Below are the code and all the weights of a small trained network. Each question names an input and a target symbol and asks about switching units off, where a switched-off unit gives its printed mean instead of its output.

import numpy as np


def w(rows, s, z=0):
    codes = np.array(rows[::2]) - 128.0
    scale = np.full(codes.shape[1], s)
    scale[-1] = z or s
    return codes * scale


def f(y):
    return y / 2 * (1 + np.tanh(0.7978845608 * (y + 0.044715 * y**3)))


def softmax(a):
    e = np.exp(a - a.max(-1, keepdims=True))
    return e / e.sum(-1, keepdims=True)


def log_softmax(a):
    a = a - a.max(-1, keepdims=True)
    return a - np.log(np.exp(a).sum(-1, keepdims=True))


def net(x, mask):
    ids = ['ΘΛΦεμξ'.index(c) for c in x.split()]
    T = len(ids)
    res = E[ids] + P[:T]
    u = 0
    for l in range(2):
        r = res
        for j in range(2):
            rows = slice(2 * j, 2 * j + 2)
            q, k, v = (r @ M[l][rows].T for M in (Q, K, V))
            z = softmax(np.where(np.tri(T) > 0, q @ k.T / 2**0.5, -1e9)) @ v
            o = O[l][rows]
            res = res + np.where(mask[u + j], z, o[:, -1]) @ o[:, :-1]
        u += 2
        y = f(res @ A[l][:, :-1].T + A[l][:, -1])
        res = res + np.where(mask[u : u + 8], y, B[l][:, -1]) @ B[l][:, :-1]
        u += 8
    return log_softmax(res[-1] @ U[:, :-1].T + U[:, -1])


Q, K, V, O, A, B = {}, {}, {}, {}, {}, {}
E = w([
[136,166,206,107,203,182,46,121,115],'Θ',
[218,37,129,133,73,157,107,217,143],'Λ',
[209,86,115,44,71,163,156,172,131],'Φ',
[123,172,6,157,97,114,81,150,141],'ε',
[88,204,158,121,140,4,166,213,31],'μ',
[160,188,246,208,126,99,192,67,174],'ξ',
],0.016)
P = w([
[145,176,108,239,121,249,217,174,42],'0',
[199,159,78,188,153,170,142,104,88],'1',
[181,143,88,174,149,152,139,109,101],'2',
[170,133,99,167,153,142,126,117,120],'3',
[153,134,107,149,139,135,125,121,128],'4',
[143,128,117,137,135,128,121,131,140],'5',
[134,125,124,126,130,120,112,143,154],'6',
[122,121,122,114,128,114,105,157,169],'7',
[111,110,129,96,128,111,102,170,181],'8',
[105,110,133,81,121,106,96,179,197],'9',
[94,124,131,54,117,104,87,178,202],'10',
],0.012)
Q[0] = w([
[100,224,140,124,182,26,116,236,8],'0.h0',
[26,159,147,130,189,140,86,83,168],'0.h0',
[67,185,175,155,105,92,178,207,81],'0.h1',
[60,109,162,89,175,104,130,104,107],'0.h1',
],0.011)
K[0] = w([
[83,110,152,7,113,102,25,227,194],'0.h0',
[144,95,156,140,137,61,77,52,142],'0.h0',
[57,104,157,113,67,96,86,123,198],'0.h1',
[119,96,137,95,154,63,70,117,145],'0.h1',
],0.011)
V[0] = w([
[174,205,164,179,129,38,188,99,149],'0.h0',
[124,119,178,208,130,124,2,170,118],'0.h0',
[106,89,123,76,204,145,90,141,30],'0.h1',
[100,71,80,128,129,94,157,154,57],'0.h1',
],0.0069)
O[0] = w([
[78,45,120,153,144,116,30,33,128,135],'0.h0',
[91,212,15,195,162,52,111,122,162,254],'0.h0',
[114,187,141,120,154,71,255,23,139,120],'0.h1',
[47,181,124,183,52,244,127,166,121,147],'0.h1',
],0.0071,0.0032)
A[0] = w([
[79,143,48,118,149,160,39,81,144,60],'0.n0',
[118,129,237,85,181,140,92,170,56,155],'0.n1',
[159,50,74,99,181,107,145,82,150,107],'0.n2',
[109,175,180,98,142,2,58,66,175,90],'0.n3',
[115,124,74,27,70,126,166,96,129,32],'0.n4',
[162,148,39,161,60,89,199,132,84,156],'0.n5',
[143,39,215,95,58,155,221,117,114,2],'0.n6',
[122,113,20,172,88,138,94,135,129,58],'0.n7',
],0.0074,0.0075)
B[0] = w([
[182,98,221,86,82,154,130,164,131,139],'0.n0',
[179,192,175,112,142,66,71,41,154,173],'0.n1',
[142,140,58,197,39,227,144,207,57,146],'0.n2',
[1,94,94,124,194,112,166,180,144,186],'0.n3',
[164,84,102,219,139,153,93,212,133,127],'0.n4',
[143,59,125,61,123,127,91,241,135,254],'0.n5',
[151,28,96,175,199,120,74,77,134,150],'0.n6',
[80,136,157,89,59,170,117,27,100,165],'0.n7',
],0.0077,0.0061)
Q[1] = w([
[193,137,133,75,73,210,14,144,155],'1.h0',
[107,108,109,194,156,124,151,79,239],'1.h0',
[112,84,96,93,12,109,51,152,115],'1.h1',
[92,90,95,191,160,27,199,81,120],'1.h1',
],0.011)
K[1] = w([
[176,135,103,165,106,180,125,94,73],'1.h0',
[109,112,95,140,148,140,104,111,185],'1.h0',
[132,103,84,137,111,153,149,176,112],'1.h1',
[106,118,140,85,119,113,114,121,254],'1.h1',
],0.019)
V[1] = w([
[138,148,222,139,75,178,177,153,125],'1.h0',
[142,44,161,84,165,162,71,90,166],'1.h0',
[101,216,181,141,167,184,74,146,69],'1.h1',
[116,125,254,157,161,111,177,153,123],'1.h1',
],0.0097)
O[1] = w([
[169,212,139,212,69,116,93,120,184,253],'1.h0',
[125,204,117,13,171,135,117,117,118,125],'1.h0',
[85,34,140,54,104,122,144,64,217,157],'1.h1',
[158,199,14,159,71,133,2,60,163,83],'1.h1',
],0.0094,0.0054)
A[1] = w([
[148,198,83,54,120,102,85,152,80,125],'1.n0',
[97,123,207,89,212,123,135,103,46,90],'1.n1',
[169,98,84,118,63,220,147,192,161,11],'1.n2',
[151,176,143,113,146,167,47,124,131,2],'1.n3',
[5,159,106,197,84,87,198,58,80,24],'1.n4',
[142,254,130,201,153,153,151,64,204,10],'1.n5',
[114,146,118,95,232,166,99,98,105,5],'1.n6',
[102,110,127,135,135,195,114,69,242,62],'1.n7',
],0.0086,0.0068)
B[1] = w([
[110,114,140,179,162,140,136,121,146,171],'1.n0',
[68,194,135,125,61,166,48,139,112,160],'1.n1',
[88,152,155,114,132,101,147,74,111,248],'1.n2',
[125,98,89,167,111,164,148,111,160,155],'1.n3',
[200,144,190,132,152,246,146,119,170,140],'1.n4',
[139,109,207,140,114,180,215,177,156,155],'1.n5',
[126,146,84,164,59,122,156,130,112,158],'1.n6',
[144,165,61,157,145,154,100,121,47,202],'1.n7',
],0.013,0.014)
U = w([
[109,1,102,41,69,150,186,66,183,151],'Θ',
[141,129,152,63,94,165,112,107,139,3],'Λ',
[179,142,174,113,200,210,127,56,192,179],'Φ',
[185,48,21,98,36,151,174,220,115,55],'ε',
[182,192,168,101,19,43,147,40,163,125],'μ',
[105,81,70,82,110,74,105,50,124,182],'ξ',
],0.005,0.0055)

Each question gives the input, a string of symbols that net reads in full, and the target symbol t.
The units are the heads (2 rows each of Q, K, V and O) and the neurons (one row each of A and B). Each row of codes is followed by its name. A weight is (code - 128) times the scale printed after its matrix; where a second scale follows, it is the last column's (O, A, B and U).
mask holds one flag per unit, layer by layer, with each layer's heads first. A switched-off unit (its flag False) gives its mean, the last column of its rows in O or B, instead of its output. The means were averaged over made-up inputs and are rounded, as every weight is.
A unit's drop is (log p(t) with every unit on - log p(t) with that unit switched off) / (log p(t) with every unit on - log p(t) with every unit switched off).
The circuit of an input: a set's keep is (log p(t) with only the set's units on - log p(t) with every unit switched off) / (log p(t) with every unit on - log p(t) with every unit switched off). Starting from the 12 units with the biggest drops (on a tie, the unit counted first), units are removed one at a time, each time the one whose removal leaves the highest keep (on an exact tie, the one counted first), for as long as the keep stays at least 0.8.
units of the circuit, in order: the units of the circuit, biggest drop first
most important unit: the unit with the biggest drop
k most important neurons: the k neurons with the biggest drops, biggest first
which heads matter: for each layer, one digit per head in row order, 1 if its drop is at least 0.15 and else 0, layers parted by /
drop when u is switched off: that unit's drop, to one decimal
input Λ Λ Λ ξ Φ μ Θ Λ Φ ε Φ, target μ: units of the circuit, in order	(1.h0; 1.n2; 0.h0)
input Λ Φ μ μ, target Φ: units of the circuit, in order	(1.n4; 0.h1)
input Θ Λ Φ Λ Φ Λ Φ Λ Λ ε, target ε: most important neuron	(1.n2)
input Θ μ Λ Λ μ μ Λ Φ Φ ε μ, target Λ: which heads matter	00 / 11
input Λ Λ ε, target μ: 2 most important neurons	(0.n5; 1.n2)
input Λ Θ Λ ξ ξ μ, target ξ: 2 most important neurons	(0.n3; 0.n1)
input Θ Θ Λ Λ ε, target ε: 2 most important neurons	(0.n5; 1.n2)
input ε ξ ε, target Θ: units of the circuit, in order	(1.h1; 0.n7)
input Λ Φ Θ Θ ε μ, target Λ: units of the circuit, in order	(1.n1; 0.h0; 1.h1; 1.h0)
input ξ Λ Λ Φ Λ, target Λ: units of the circuit, in order	(1.h1; 1.n1; 1.h0; 0.h0)
input Φ Λ Λ ε Θ ξ, target Φ: which heads matter	10 / 01
input Λ Θ Φ Λ Λ Φ Φ ξ, target Φ: units of the circuit, in order	(0.n5; 1.n4; 0.n3)
input ε Λ Λ Λ ξ Λ Φ Φ Φ, target Θ: which heads matter	01 / 01
input ξ Λ Φ Θ Λ Λ Λ Θ, target ξ: most important unit	0.h1
input ξ Λ ε, target Λ: 2 most important neurons	(1.n1; 0.n7)
input ξ Λ Λ Θ Θ Θ Φ Λ Λ ε, target Λ: 3 most important neurons	(1.n1; 0.n7; 0.n2)
input Φ Λ ε Λ Φ Φ Φ Λ μ μ, target Φ: which heads matter	11 / 00
input μ μ ξ ξ, target ξ: which heads matter	11 / 10
input Λ Λ Φ μ ξ ξ ε ξ μ, target ξ: which heads matter	11 / 11
input ξ Θ ξ Λ Φ, target Λ: most important unit	1.h1
input Θ Λ Λ Λ Λ Θ Φ Φ, target ε: which heads matter	11 / 11
input Φ Λ Λ Φ ξ Θ Φ ε Θ Φ Φ, target Φ: drop when 0.h0 is switched off	0.8
input ε ε Φ, target Θ: drop when 1.n0 is switched off	0.0
input Φ ε Λ Λ Θ ε Φ ξ Φ Λ, target Φ: drop when 0.n6 is switched off	0.5
input Φ Λ Θ Θ ξ Θ Φ Φ, target Φ: drop when 1.h0 is switched off	0.4
